Below is a small trained network, with its code and all its weights. Each question gives an input and a class and asks what happens when units are switched off, that is, made to give their printed mean instead of their output.

import numpy as np


def w(rows, s, z=0):
    codes = np.array(rows[::2]) - 128.0
    scale = np.full(codes.shape[1], s)
    scale[-1] = z or s
    return codes * scale


def f(y):
    return np.maximum(y, 0)


def log_softmax(a):
    a = a - a.max(-1, keepdims=True)
    return a - np.log(np.exp(a).sum(-1, keepdims=True))


def net(x, mask):
    res = np.array(x, float).reshape(1, 7) / 4 @ E
    y = f(res @ A[0][:, :-1].T + A[0][:, -1])
    res = res + np.where(mask, y, B[0][:, -1]) @ B[0][:, :-1]
    return log_softmax(res[-1] @ U[:, :-1].T + U[:, -1])


A, B = {}, {}
E = w([
[46,133,174,140],'x0',
[96,157,186,143],'x1',
[68,168,92,153],'x2',
[137,29,184,254],'x3',
[129,197,99,139],'x4',
[68,79,48,145],'x5',
[168,192,109,179],'x6',
],0.009)
A[0] = w([
[167,36,136,131,25],'n0',
[164,58,152,78,117],'n1',
[132,95,25,197,167],'n2',
[110,144,19,27,94],'n3',
[169,76,227,199,140],'n4',
[178,162,170,105,160],'n5',
[195,153,100,98,1],'n6',
[142,201,82,254,96],'n7',
[66,142,94,70,62],'n8',
[99,176,42,209,235],'n9',
[62,137,174,102,83],'n10',
[72,158,15,92,126],'n11',
[195,185,62,93,81],'n12',
[212,19,59,65,203],'n13',
[141,80,85,111,226],'n14',
[145,155,119,230,163],'n15',
[185,172,126,58,137],'n16',
[129,137,15,115,147],'n17',
[183,236,136,150,227],'n18',
],0.0097,0.0047)
B[0] = w([
[193,147,118,208,175],'n0',
[200,139,57,193,183],'n1',
[40,151,100,183,221],'n2',
[62,125,67,111,250],'n3',
[187,43,199,63,242],'n4',
[215,120,70,48,190],'n5',
[173,88,42,64,166],'n6',
[133,202,200,193,205],'n7',
[45,197,114,157,183],'n8',
[75,181,108,220,244],'n9',
[139,199,170,21,170],'n10',
[71,90,168,157,241],'n11',
[201,56,61,86,217],'n12',
[175,146,44,195,255],'n13',
[195,82,54,147,205],'n14',
[75,194,244,157,199],'n15',
[115,161,81,97,213],'n16',
[56,86,88,155,225],'n17',
[254,165,174,81,243],'n18',
],0.0068,0.0086)
U = w([
[45,127,139,122,188],'0',
[205,125,73,89,194],'1',
[189,2,230,142,2],'2',
[150,153,208,45,196],'3',
[118,91,80,224,53],'4',
[203,77,71,176,152],'5',
[201,194,212,154,114],'6',
],0.0098,0.0036)

Each question gives the input, the list of numbers given to net, and the class t.
The units are the neurons (one row each of A and B). Each row of codes is followed by its name. A weight is (code - 128) times the scale printed after its matrix; where a second scale follows, it is the last column's (A, B and U).
mask holds one flag per neuron, in row order. A switched-off neuron (its flag False) gives its mean, the last column of its row in B, instead of its output. The means were averaged over made-up inputs and are rounded, as every weight is.
A unit's drop is (log p(t) with every unit on - log p(t) with that unit switched off) / (log p(t) with every unit on - log p(t) with every unit switched off).
The circuit of an input: a set's keep is (log p(t) with only the set's units on - log p(t) with every unit switched off) / (log p(t) with every unit on - log p(t) with every unit switched off). Starting from the 12 units with the biggest drops (on a tie, the unit counted first), units are removed one at a time, each time the one whose removal leaves the highest keep (on an exact tie, the one counted first), for as long as the keep stays at least 0.8.
circuit, biggest first: the units of the circuit, biggest drop first
most important unit: the unit with the biggest drop
top k neurons: the k neurons with the biggest drops, biggest first
drop when u is switched off: that unit's drop, to one decimal
input [0,1,6,6,-7,0,4], class 2: most important unit	n4
input [-8,-4,-8,-3,-2,3,-7], class 5: circuit, biggest first	[n13 n1]
input [-8,-6,-5,-1,-1,7,8], class 4: top 2 neurons	[n2 n17]
input [1,4,-1,0,-5,-4,6], class 3: circuit, biggest first	[n13 n9 n1]
input [1,1,-2,1,7,5,-2], class 0: circuit, biggest first	[n13 n12]
input [-4,-8,4,-3,4,0,7], class 4: top 2 neurons	[n9 n17]
input [3,3,5,5,-6,5,-4], class 2: circuit, biggest first	[n4 n13]
input [0,5,8,-1,-3,-3,-7], class 3: circuit, biggest first	[n10 n9]
input [8,-4,3,0,7,8,5], class 0: circuit, biggest first	[n13 n15]
input [8,-7,-2,4,7,4,-1], class 0: top 2 neurons	[n13 n1]
input [-1,7,7,2,5,6,5], class 6: top 2 neurons	[n7 n15]
input [8,-7,5,-8,4,7,7], class 0: drop when n0 is switched off	0.1
input [-6,-7,1,-8,-4,6,-3], class 4: drop when n17 is switched off	0.1
input [-5,4,-2,2,-7,-2,3], class 2: circuit, biggest first	[n4]
input [6,2,1,6,1,1,-4], class 2: drop when n4 is switched off	0.2
